Below is a small trained network, with its code and all its weights. Each question gives an input and a class and asks what happens when units are switched off, that is, made to give their printed mean instead of their output.

import numpy as np


def w(rows, s, z=0):
    codes = np.array(rows[::2]) - 128.0
    scale = np.full(codes.shape[1], s)
    scale[-1] = z or s
    return codes * scale


def f(y):
    return y / 2 * (1 + np.tanh(0.7978845608 * (y + 0.044715 * y**3)))


def log_softmax(a):
    a = a - a.max(-1, keepdims=True)
    return a - np.log(np.exp(a).sum(-1, keepdims=True))


def net(x, mask):
    res = np.array(x, float).reshape(1, 4) / 4 @ E
    y = f(res @ A[0][:, :-1].T + A[0][:, -1])
    res = res + np.where(mask, y, B[0][:, -1]) @ B[0][:, :-1]
    return log_softmax(res[-1] @ U[:, :-1].T + U[:, -1])


A, B = {}, {}
E = w([
[162,154,132,148],'x0',
[193,17,59,80],'x1',
[142,101,220,2],'x2',
[166,116,148,173],'x3',
],0.0067)
A[0] = w([
[144,85,174,38,96],'N0',
[152,101,116,134,2],'N1',
[129,62,62,86,40],'N2',
[139,79,222,125,85],'N3',
[119,169,60,130,154],'N4',
[62,83,8,193,112],'N5',
[154,144,150,89,34],'N6',
[120,127,86,181,19],'N7',
[105,178,205,177,98],'N8',
[142,160,137,76,34],'N9',
[189,86,66,104,104],'N10',
[210,98,104,130,60],'N11',
],0.013,0.0059)
B[0] = w([
[171,184,221,170,227],'N0',
[161,221,107,86,114],'N1',
[80,193,77,25,180],'N2',
[205,208,118,131,165],'N3',
[199,75,222,200,173],'N4',
[222,194,208,73,254],'N5',
[209,212,196,154,127],'N6',
[195,230,166,108,147],'N7',
[84,207,25,34,187],'N8',
[180,207,165,112,128],'N9',
[115,167,58,5,204],'N10',
[84,212,3,122,159],'N11',
],0.0076,0.0071)
U = w([
[222,191,241,177,102],'0',
[149,153,174,160,254],'1',
[146,154,175,162,205],'2',
[72,209,88,144,83],'3',
[98,2,176,238,107],'4',
],0.0086,0.0064)

Each question gives the input, the list of numbers given to net, and the class t.
The units are the neurons (one row each of A and B). Each row of codes is followed by its name. A weight is (code - 128) times the scale printed after its matrix; where a second scale follows, it is the last column's (A, B and U).
mask holds one flag per neuron, in row order. A switched-off neuron (its flag False) gives its mean, the last column of its row in B, instead of its output. The means were averaged over made-up inputs and are rounded, as every weight is.
A unit's drop is (log p(t) with every unit on - log p(t) with that unit switched off) / (log p(t) with every unit on - log p(t) with every unit switched off).
The circuit of an input: a set's keep is (log p(t) with only the set's units on - log p(t) with every unit switched off) / (log p(t) with every unit on - log p(t) with every unit switched off). Starting from all 12 units, units are removed one at a time, each time the one whose removal leaves the highest keep (on an exact tie, the one counted first), for as long as the keep stays at least 0.8.
units of the circuit, in order: the units of the circuit, biggest drop first
most important unit: the unit with the biggest drop
top k neurons: the k neurons with the biggest drops, biggest first
drop when u is switched off: that unit's drop, to one decimal
input [-6,-7,-8,-2], class 0: most important unit => N5
input [-6,8,0,-1], class 3: units of the circuit, in order => [N2, N10]
input [7,-4,-8,-6], class 0: units of the circuit, in order => [N5, N4]
input [-2,7,0,-2], class 3: units of the circuit, in order => [N2, N10]
input [1,5,-6,-5], class 0: top 4 neurons => [N5, N4, N8, N7]
input [6,-8,5,-6], class 3: top 2 neurons => [N8, N5]
input [2,-6,-8,-4], class 0: top 2 neurons => [N5, N4]
input [1,4,-7,6], class 0: top 2 neurons => [N5, N7]
input [-6,-7,1,0], class 3: top 4 neurons => [N8, N5, N0, N4]
input [-7,8,1,5], class 3: drop when N7 is switched off => 0.0
input [0,-2,-3,-3], class 4: drop when N2 is switched off => 0.1
input [-5,-7,3,1], class 3: drop when N0 is switched off => 0.1
input [-7,2,-7,-5], class 0: drop when N5 is switched off => 0.6
input [-3,1,-6,0], class 0: units of the circuit, in order => [N5]
